Here is a tiny trained network, its code and every weight. The questions are about switching its units off for an input and a target symbol, where a switched-off unit gives its printed mean instead of its output.

import numpy as np


def w(rows, s, z=0):
    codes = np.array(rows[::2]) - 128.0
    scale = np.full(codes.shape[1], s)
    scale[-1] = z or s
    return codes * scale


def norm(h):
    return h / np.sqrt((h * h).mean(-1, keepdims=True) + 1e-5)


def f(y):
    return y / 2 * (1 + np.tanh(0.7978845608 * (y + 0.044715 * y**3)))


def softmax(a):
    e = np.exp(a - a.max(-1, keepdims=True))
    return e / e.sum(-1, keepdims=True)


def log_softmax(a):
    a = a - a.max(-1, keepdims=True)
    return a - np.log(np.exp(a).sum(-1, keepdims=True))


def net(x, mask):
    ids = ['αβζλμπσω'.index(c) for c in x.split()]
    T = len(ids)
    res = E[ids] + P[:T]
    r = norm(res)
    for j in range(2):
        rows = slice(2 * j, 2 * j + 2)
        q, k, v = (r @ M[0][rows].T for M in (Q, K, V))
        z = softmax(np.where(np.tri(T) > 0, q @ k.T / 2**0.5, -1e9)) @ v
        o = O[0][rows]
        res = res + np.where(mask[j], z, o[:, -1]) @ o[:, :-1]
    y = f(norm(res) @ A[0][:, :-1].T + A[0][:, -1])
    res = res + np.where(mask[2:6], y, B[0][:, -1]) @ B[0][:, :-1]
    return log_softmax(norm(res)[-1] @ U[:, :-1].T + U[:, -1])


Q, K, V, O, A, B = {}, {}, {}, {}, {}, {}
E = w([
[106,65,136,106],'α',
[111,115,164,86],'β',
[159,3,142,75],'ζ',
[131,115,153,84],'λ',
[159,64,164,108],'μ',
[113,130,171,85],'π',
[153,93,160,85],'σ',
[141,84,158,58],'ω',
],0.0043)
P = w([
[120,167,110,142],'0',
[114,87,166,117],'1',
[152,171,2,67],'2',
[152,82,133,204],'3',
[85,104,134,81],'4',
[156,148,68,100],'5',
[148,79,124,208],'6',
[113,114,164,110],'7',
[166,156,63,96],'8',
[144,70,117,210],'9',
[70,104,117,100],'10',
[171,157,65,97],'11',
[144,56,125,219],'12',
[128,121,243,99],'13',
],0.0087)
Q[0] = w([
[250,59,237,202],'h1',
[135,125,35,255],'h1',
[37,88,123,66],'h2',
[219,224,224,27],'h2',
],0.0094)
K[0] = w([
[29,177,55,147],'h1',
[211,203,111,198],'h1',
[79,82,191,140],'h2',
[66,10,25,143],'h2',
],0.012)
V[0] = w([
[194,196,183,117],'h1',
[5,166,194,84],'h1',
[199,126,148,197],'h2',
[183,163,228,137],'h2',
],0.012)
O[0] = w([
[118,117,194,97,79],'h1',
[63,1,75,181,255],'h1',
[132,134,180,213,83],'h2',
[71,94,166,139,129],'h2',
],0.0094,0.0052)
A[0] = w([
[11,252,105,133,148],'n1',
[95,125,86,54,253],'n2',
[103,55,145,143,192],'n3',
[131,109,218,115,109],'n4',
],0.016,0.0012)
B[0] = w([
[105,2,45,146,122],'n1',
[171,95,129,191,213],'n2',
[139,204,154,84,254],'n3',
[97,113,63,166,152],'n4',
],0.013,0.0094)
U = w([
[116,76,1,156,128],'α',
[184,80,139,150,174],'β',
[218,208,116,116,149],'ζ',
[73,89,127,111,6],'λ',
[133,192,186,38,138],'μ',
[68,102,209,243,212],'π',
[70,202,119,120,114],'σ',
[98,117,163,102,25],'ω',
],0.0079,0.002)

Each question gives the input, a string of symbols that net reads in full, and the target symbol t.
The units are the heads (2 rows each of Q, K, V and O) and the neurons (one row each of A and B). Each row of codes is followed by its name. A weight is (code - 128) times the scale printed after its matrix; where a second scale follows, it is the last column's (O, A, B and U).
mask holds one flag per unit, heads first, then neurons. A switched-off unit (its flag False) gives its mean, the last column of its rows in O or B, instead of its output. The means were averaged over made-up inputs and are rounded, as every weight is.
A unit's drop is (log p(t) with every unit on - log p(t) with that unit switched off) / (log p(t) with every unit on - log p(t) with every unit switched off).
The circuit of an input: a set's keep is (log p(t) with only the set's units on - log p(t) with every unit switched off) / (log p(t) with every unit on - log p(t) with every unit switched off). Starting from all 6 units, units are removed one at a time, each time the one whose removal leaves the highest keep (on an exact tie, the one counted first), for as long as the keep stays at least 0.8.
units of the circuit, in order: the units of the circuit, biggest drop first
most important unit: the unit with the biggest drop
k most important neurons: the k neurons with the biggest drops, biggest first
which heads matter: for each layer, one digit per head in row order, 1 if its drop is at least 0.15 and else 0, layers parted by /
input μ α α α α σ ω σ, target α: units of the circuit, in order	(h1)
input σ λ π α λ α ω, target σ: which heads matter	10
input μ ζ λ ω β, target ζ: which heads matter	00
input μ μ μ ζ, target π: which heads matter	01
input α σ μ μ λ λ ω β π μ α μ β λ, target α: which heads matter	11
input λ σ α μ β λ μ σ μ ζ, target μ: units of the circuit, in order	(n3, n2)
input ζ π μ α, target ζ: which heads matter	10
input σ μ ω μ λ ζ μ λ π α β μ μ, target σ: 2 most important neurons	(n3, n4)
input β σ μ ζ α β μ ω μ ω ζ β μ λ, target ζ: which heads matter	01
input σ σ μ λ π α ζ, target σ: which heads matter	10
input β μ β ζ ω, target μ: which heads matter	01
input α π σ β, target α: units of the circuit, in order	(h1, h2)
input λ β μ μ ζ σ ω μ μ λ ζ, target μ: 3 most important neurons	(n3, n4, n1)
input ζ β α μ β α μ ω μ π, target ζ: most important unit	h1
input μ μ π λ α α ζ μ λ μ ζ ω π σ, target ζ: which heads matter	01
input σ μ π μ μ λ λ μ μ π μ μ α, target σ: 3 most important neurons	(n4, n3, n2)
input α ω ζ α μ π π, target α: units of the circuit, in order	(h1, h2)
input μ λ μ, target β: which heads matter	10
input μ α β μ β, target α: which heads matter	11
input α μ μ α ζ, target ζ: most important unit	n3
input α ζ β β μ, target ζ: units of the circuit, in order	(n3, n2)
